Below are the code and all the weights of a small trained network. Each question names an input and a target symbol and asks about switching units off, where a switched-off unit gives its printed mean instead of its output.

import numpy as np


def w(rows, s, z=0):
    codes = np.array(rows[::2]) - 128.0
    scale = np.full(codes.shape[1], s)
    scale[-1] = z or s
    return codes * scale


def f(y):
    return y / 2 * (1 + np.tanh(0.7978845608 * (y + 0.044715 * y**3)))


def softmax(a):
    e = np.exp(a - a.max(-1, keepdims=True))
    return e / e.sum(-1, keepdims=True)


def log_softmax(a):
    a = a - a.max(-1, keepdims=True)
    return a - np.log(np.exp(a).sum(-1, keepdims=True))


def net(x, mask):
    ids = ['ΔΣΩαβημπτφψ'.index(c) for c in x.split()]
    T = len(ids)
    res = E[ids] + P[:T]
    u = 0
    for l in range(2):
        r = res
        for j in range(2):
            rows = slice(2 * j, 2 * j + 2)
            q, k, v = (r @ M[l][rows].T for M in (Q, K, V))
            z = softmax(np.where(np.tri(T) > 0, q @ k.T / 2**0.5, -1e9)) @ v
            o = O[l][rows]
            res = res + np.where(mask[u + j], z, o[:, -1]) @ o[:, :-1]
        u += 2
        y = f(res @ A[l][:, :-1].T + A[l][:, -1])
        res = res + np.where(mask[u : u + 8], y, B[l][:, -1]) @ B[l][:, :-1]
        u += 8
    return log_softmax(res[-1] @ U[:, :-1].T + U[:, -1])


Q, K, V, O, A, B = {}, {}, {}, {}, {}, {}
E = w([
[115,119,85,146],'Δ',
[29,25,197,148],'Σ',
[118,112,108,132],'Ω',
[127,111,22,149],'α',
[85,107,120,145],'β',
[6,184,174,177],'η',
[104,145,188,146],'μ',
[118,129,97,137],'π',
[132,156,123,115],'τ',
[124,129,51,157],'φ',
[64,80,163,117],'ψ',
],0.011)
P = w([
[241,217,34,200],'0',
[254,225,60,214],'1',
[195,221,76,174],'2',
[148,207,64,186],'3',
[107,188,88,210],'4',
[113,208,35,224],'5',
[93,195,23,104],'6',
[22,176,121,183],'7',
[16,135,159,248],'8',
],0.0058)
Q[0] = w([
[175,149,194,95],'0.h1',
[37,172,255,132],'0.h1',
[244,30,86,65],'0.h2',
[153,149,164,26],'0.h2',
],0.0075)
K[0] = w([
[112,140,179,253],'0.h1',
[110,115,209,15],'0.h1',
[204,131,156,220],'0.h2',
[202,146,126,127],'0.h2',
],0.013)
V[0] = w([
[92,253,73,123],'0.h1',
[92,115,183,181],'0.h1',
[65,71,207,29],'0.h2',
[35,3,168,226],'0.h2',
],0.0061)
O[0] = w([
[139,144,105,110,205],'0.h1',
[138,162,77,67,156],'0.h1',
[145,124,107,98,36],'0.h2',
[144,174,132,8,252],'0.h2',
],0.012,0.0033)
A[0] = w([
[132,101,135,201,34],'0.n1',
[111,163,118,41,127],'0.n2',
[98,110,254,55,72],'0.n3',
[204,226,176,135,88],'0.n4',
[213,106,71,139,2],'0.n5',
[93,134,87,184,71],'0.n6',
[120,171,134,232,142],'0.n7',
[118,131,146,59,4],'0.n8',
],0.0078,0.0063)
B[0] = w([
[121,202,204,195,95],'0.n1',
[191,119,6,141,244],'0.n2',
[186,138,98,168,172],'0.n3',
[131,60,82,41,120],'0.n4',
[136,163,140,94,86],'0.n5',
[163,94,168,158,129],'0.n6',
[139,110,155,2,251],'0.n7',
[38,185,172,116,93],'0.n8',
],0.0093,0.0027)
Q[1] = w([
[129,250,75,108],'1.h1',
[135,179,172,154],'1.h1',
[72,131,187,100],'1.h2',
[117,132,138,125],'1.h2',
],0.013)
K[1] = w([
[80,188,122,2],'1.h1',
[154,38,230,224],'1.h1',
[45,112,246,164],'1.h2',
[11,33,225,186],'1.h2',
],0.0079)
V[1] = w([
[150,240,209,113],'1.h1',
[83,253,102,123],'1.h1',
[83,199,174,1],'1.h2',
[27,154,195,76],'1.h2',
],0.0084)
O[1] = w([
[120,77,53,221,123],'1.h1',
[4,109,159,195,255],'1.h1',
[161,94,66,221,196],'1.h2',
[86,164,20,124,60],'1.h2',
],0.011,0.003)
A[1] = w([
[184,249,86,81,217],'1.n1',
[138,91,2,223,84],'1.n2',
[93,168,228,79,46],'1.n3',
[65,21,197,50,197],'1.n4',
[48,94,149,244,23],'1.n5',
[111,156,228,205,2],'1.n6',
[124,45,184,172,170],'1.n7',
[191,54,156,226,175],'1.n8',
],0.0094,0.0073)
B[1] = w([
[114,35,196,67,252],'1.n1',
[117,91,185,132,234],'1.n2',
[2,162,191,52,102],'1.n3',
[183,169,208,175,217],'1.n4',
[234,35,117,116,169],'1.n5',
[207,50,152,82,96],'1.n6',
[115,224,89,164,164],'1.n7',
[76,200,53,152,177],'1.n8',
],0.01,0.0039)
U = w([
[141,129,172,140,65],'Δ',
[188,70,107,13,189],'Σ',
[151,125,173,146,68],'Ω',
[112,154,244,156,56],'α',
[116,106,178,155,90],'β',
[109,103,148,168,2],'η',
[83,119,65,148,193],'μ',
[134,163,144,132,102],'π',
[132,169,96,153,233],'τ',
[133,170,168,126,73],'φ',
[125,107,163,113,75],'ψ',
],0.011,0.0065)

Each question gives the input, a string of symbols that net reads in full, and the target symbol t.
The units are the heads (2 rows each of Q, K, V and O) and the neurons (one row each of A and B). Each row of codes is followed by its name. A weight is (code - 128) times the scale printed after its matrix; where a second scale follows, it is the last column's (O, A, B and U).
mask holds one flag per unit, layer by layer, with each layer's heads first. A switched-off unit (its flag False) gives its mean, the last column of its rows in O or B, instead of its output. The means were averaged over made-up inputs and are rounded, as every weight is.
A unit's drop is (log p(t) with every unit on - log p(t) with that unit switched off) / (log p(t) with every unit on - log p(t) with every unit switched off).
The circuit of an input: a set's keep is (log p(t) with only the set's units on - log p(t) with every unit switched off) / (log p(t) with every unit on - log p(t) with every unit switched off). Starting from the 12 units with the biggest drops (on a tie, the unit counted first), units are removed one at a time, each time the one whose removal leaves the highest keep (on an exact tie, the one counted first), for as long as the keep stays at least 0.8.
circuit, biggest first: the units of the circuit, biggest drop first
unit that matters most: the unit with the biggest drop
k most important neurons: the k neurons with the biggest drops, biggest first
k most important neurons of layer l: the k neurons of layer l with the biggest drops, biggest first
heads that matter: for each layer, one digit per head in row order, 1 if its drop is at least 0.15 and else 0, layers parted by /
input τ μ Δ τ Σ β, target Σ: 2 most important neurons => [0.n7 1.n1]
input μ τ φ τ η μ η μ Σ, target μ: circuit, biggest first => [1.h2]
input η Ω π, target μ: heads that matter => 00 / 11
input τ ψ Σ Δ, target Σ: circuit, biggest first => [0.h2 1.h1 1.n1]
input α Δ φ α τ, target α: 2 most important neurons => [0.n6 1.n4]
input Σ α ψ, target α: heads that matter => 00 / 11
input Σ α α ψ φ Σ μ Σ μ, target Σ: circuit, biggest first => [0.h2 1.n1]
input α φ α π, target α: heads that matter => 00 / 01
input φ μ Ω π Σ Σ Σ Σ Σ, target Σ: 3 most important neurons => [0.n2 0.n3 1.n1]
input μ β ψ Δ Ω ψ μ Σ Ω, target Σ: circuit, biggest first => [0.h2 1.h1]
input τ Ω μ α Σ τ Σ τ, target Σ: circuit, biggest first => [0.h2 1.n1]
input Σ Σ Σ α, target Σ: circuit, biggest first => [1.n1 0.h2]
input Ω τ η, target μ: 2 most important neurons => [0.n7 0.n2]
input η τ φ μ, target μ: unit that matters most => 0.n7
input η τ Σ, target μ: 3 most important neurons of layer 0 => [0.n7 0.n2 0.n3]
input α α Σ, target α: circuit, biggest first => [1.h2 1.n4]
input τ α Σ φ, target Σ: circuit, biggest first => [1.h1 0.h2 1.n1]
input Σ Σ μ α τ φ Σ Σ Δ, target Σ: heads that matter => 01 / 00
input Σ Δ ψ Σ ψ Σ Σ π, target Σ: heads that matter => 01 / 00
input Ω α α φ, target α: 2 most important neurons of layer 1 => [1.n4 1.n3]
input Σ α α Ω, target α: 3 most important neurons => [1.n4 0.n7 1.n3]
input Σ α Σ, target α: circuit, biggest first => [1.n4]
input μ Σ Σ, target Σ: circuit, biggest first => [0.h2 1.h1]
